Below is a small trained network, with its code and all its weights. Each question gives an input and a class and asks what happens when units are switched off, that is, made to give their printed mean instead of their output.

import numpy as np


def w(rows, s, z=0):
    codes = np.array(rows[::2]) - 128.0
    scale = np.full(codes.shape[1], s)
    scale[-1] = z or s
    return codes * scale


def norm(h):
    return h / np.sqrt((h * h).mean(-1, keepdims=True) + 1e-5)


def f(y):
    return np.maximum(y, 0)


def log_softmax(a):
    a = a - a.max(-1, keepdims=True)
    return a - np.log(np.exp(a).sum(-1, keepdims=True))


def net(x, mask):
    res = np.array(x, float).reshape(1, 7) / 4 @ E
    u = 0
    for l in range(3):
        y = f(norm(res) @ A[l][:, :-1].T + A[l][:, -1])
        res = res + np.where(mask[u : u + 3], y, B[l][:, -1]) @ B[l][:, :-1]
        u += 3
    return log_softmax(norm(res)[-1] @ U[:, :-1].T + U[:, -1])


A, B = {}, {}
E = w([
[127,185,3,59,75,170,142,136],'x0',
[207,127,182,131,48,126,140,217],'x1',
[192,241,140,140,178,115,63,109],'x2',
[131,130,122,127,123,130,127,121],'x3',
[119,178,85,154,156,31,227,162],'x4',
[128,129,131,127,121,132,127,125],'x5',
[230,102,102,217,100,177,206,47],'x6',
],0.0027)
A[0] = w([
[74,10,123,108,62,174,183,176,29],'L0N0',
[9,49,157,109,114,168,238,135,3],'L0N1',
[1,98,98,229,202,116,100,44,116],'L0N2',
],0.0036,0.0034)
B[0] = w([
[132,226,111,202,109,106,28,122,185],'L0N0',
[149,141,69,220,158,64,34,118,182],'L0N1',
[237,109,88,2,134,99,140,69,253],'L0N2',
],0.0046,0.0028)
A[1] = w([
[96,170,99,159,176,46,250,157,108],'L1N0',
[161,229,165,132,209,132,89,120,2],'L1N1',
[54,3,72,156,65,99,135,126,6],'L1N2',
],0.0052,0.002)
B[1] = w([
[148,98,185,105,113,255,16,96,254],'L1N0',
[111,127,90,202,130,98,113,135,203],'L1N1',
[160,250,124,192,176,87,65,138,181],'L1N2',
],0.0063,0.0031)
A[2] = w([
[189,154,206,147,63,126,152,254,7],'L2N0',
[198,151,105,185,157,132,132,88,227],'L2N1',
[56,169,165,63,177,80,91,185,21],'L2N2',
],0.0057,0.0019)
B[2] = w([
[94,122,63,79,230,92,129,26,198],'L2N0',
[73,116,162,117,102,100,157,202,254],'L2N1',
[184,83,148,194,53,159,254,129,189],'L2N2',
],0.0073,0.0048)
U = w([
[140,123,72,54,186,65,158,36,101],'0',
[109,198,112,227,117,52,72,184,99],'1',
[149,89,164,175,59,160,255,146,90],'2',
[121,130,139,101,122,138,131,151,254],'3',
[132,124,184,112,124,217,55,107,82],'4',
],0.009,0.0049)

Each question gives the input, the list of numbers given to net, and the class t.
The units are the neurons (one row each of A and B). Each row of codes is followed by its name. A weight is (code - 128) times the scale printed after its matrix; where a second scale follows, it is the last column's (A, B and U).
mask holds one flag per neuron, layer by layer. A switched-off neuron (its flag False) gives its mean, the last column of its row in B, instead of its output. The means were averaged over made-up inputs and are rounded, as every weight is.
A unit's drop is (log p(t) with every unit on - log p(t) with that unit switched off) / (log p(t) with every unit on - log p(t) with every unit switched off).
The circuit of an input: a set's keep is (log p(t) with only the set's units on - log p(t) with every unit switched off) / (log p(t) with every unit on - log p(t) with every unit switched off). Starting from all 9 units, units are removed one at a time, each time the one whose removal leaves the highest keep (on an exact tie, the one counted first), for as long as the keep stays at least 0.8.
circuit, biggest first: the units of the circuit, biggest drop first
k most important neurons: the k neurons with the biggest drops, biggest first
top k neurons in layer l: the k neurons of layer l with the biggest drops, biggest first
input [2,2,0,-6,5,5,-8], class 2: most important neuron -> (L2N2)
input [2,1,-2,-3,7,6,-7], class 2: 2 most important neurons -> (L2N2 L2N0)
input [-7,-2,-8,-2,3,5,6], class 1: circuit, biggest first -> (L1N2 L0N1)
input [-1,7,-6,-7,-8,-7,-8], class 2: 2 most important neurons -> (L2N2 L1N0)
input [-7,7,0,7,4,3,-7], class 0: 2 most important neurons -> (L2N0 L2N1)
input [0,4,3,-6,-2,-1,-2], class 0: circuit, biggest first -> (L2N0 L1N0)
input [-5,2,6,-8,8,0,3], class 4: top 2 neurons in layer 0 -> (L0N0 L0N1)
input [-4,5,1,6,-5,4,-6], class 2: circuit, biggest first -> (L2N2 L1N0)
input [1,7,6,2,-2,-6,6], class 0: top 2 neurons in layer 2 -> (L2N0 L2N2)
input [-3,-6,8,2,0,5,4], class 1: 4 most important neurons -> (L1N1 L2N1 L2N0 L2N2)
input [1,5,4,-3,6,1,-3], class 4: 2 most important neurons -> (L1N0 L0N2)
input [0,-3,-7,-4,6,-3,6], class 1: 3 most important neurons -> (L1N2 L0N1 L2N2)
input [4,8,8,-6,-2,-4,7], class 0: 2 most important neurons -> (L2N0 L1N0)
input [4,-1,-7,-5,-6,2,-3], class 1: top 2 neurons in layer 1 -> (L1N2 L1N0)
input [-4,2,8,-8,-3,7,-2], class 1: circuit, biggest first -> (L1N1)
input [0,1,-8,-7,-3,-6,-8], class 1: 3 most important neurons -> (L1N2 L0N1 L0N0)
input [1,5,-6,-7,5,-7,-3], class 1: 3 most important neurons -> (L0N1 L1N2 L0N2)
input [4,-4,0,7,5,2,-3], class 4: 2 most important neurons -> (L1N0 L2N0)
input [-5,5,-6,4,4,-5,-2], class 1: top 2 neurons in layer 0 -> (L0N1 L0N2)
input [7,2,-7,3,1,-4,-8], class 2: circuit, biggest first -> (L2N2)
input [-3,-3,3,-4,-8,-6,8], class 2: circuit, biggest first -> (L1N0 L2N1)
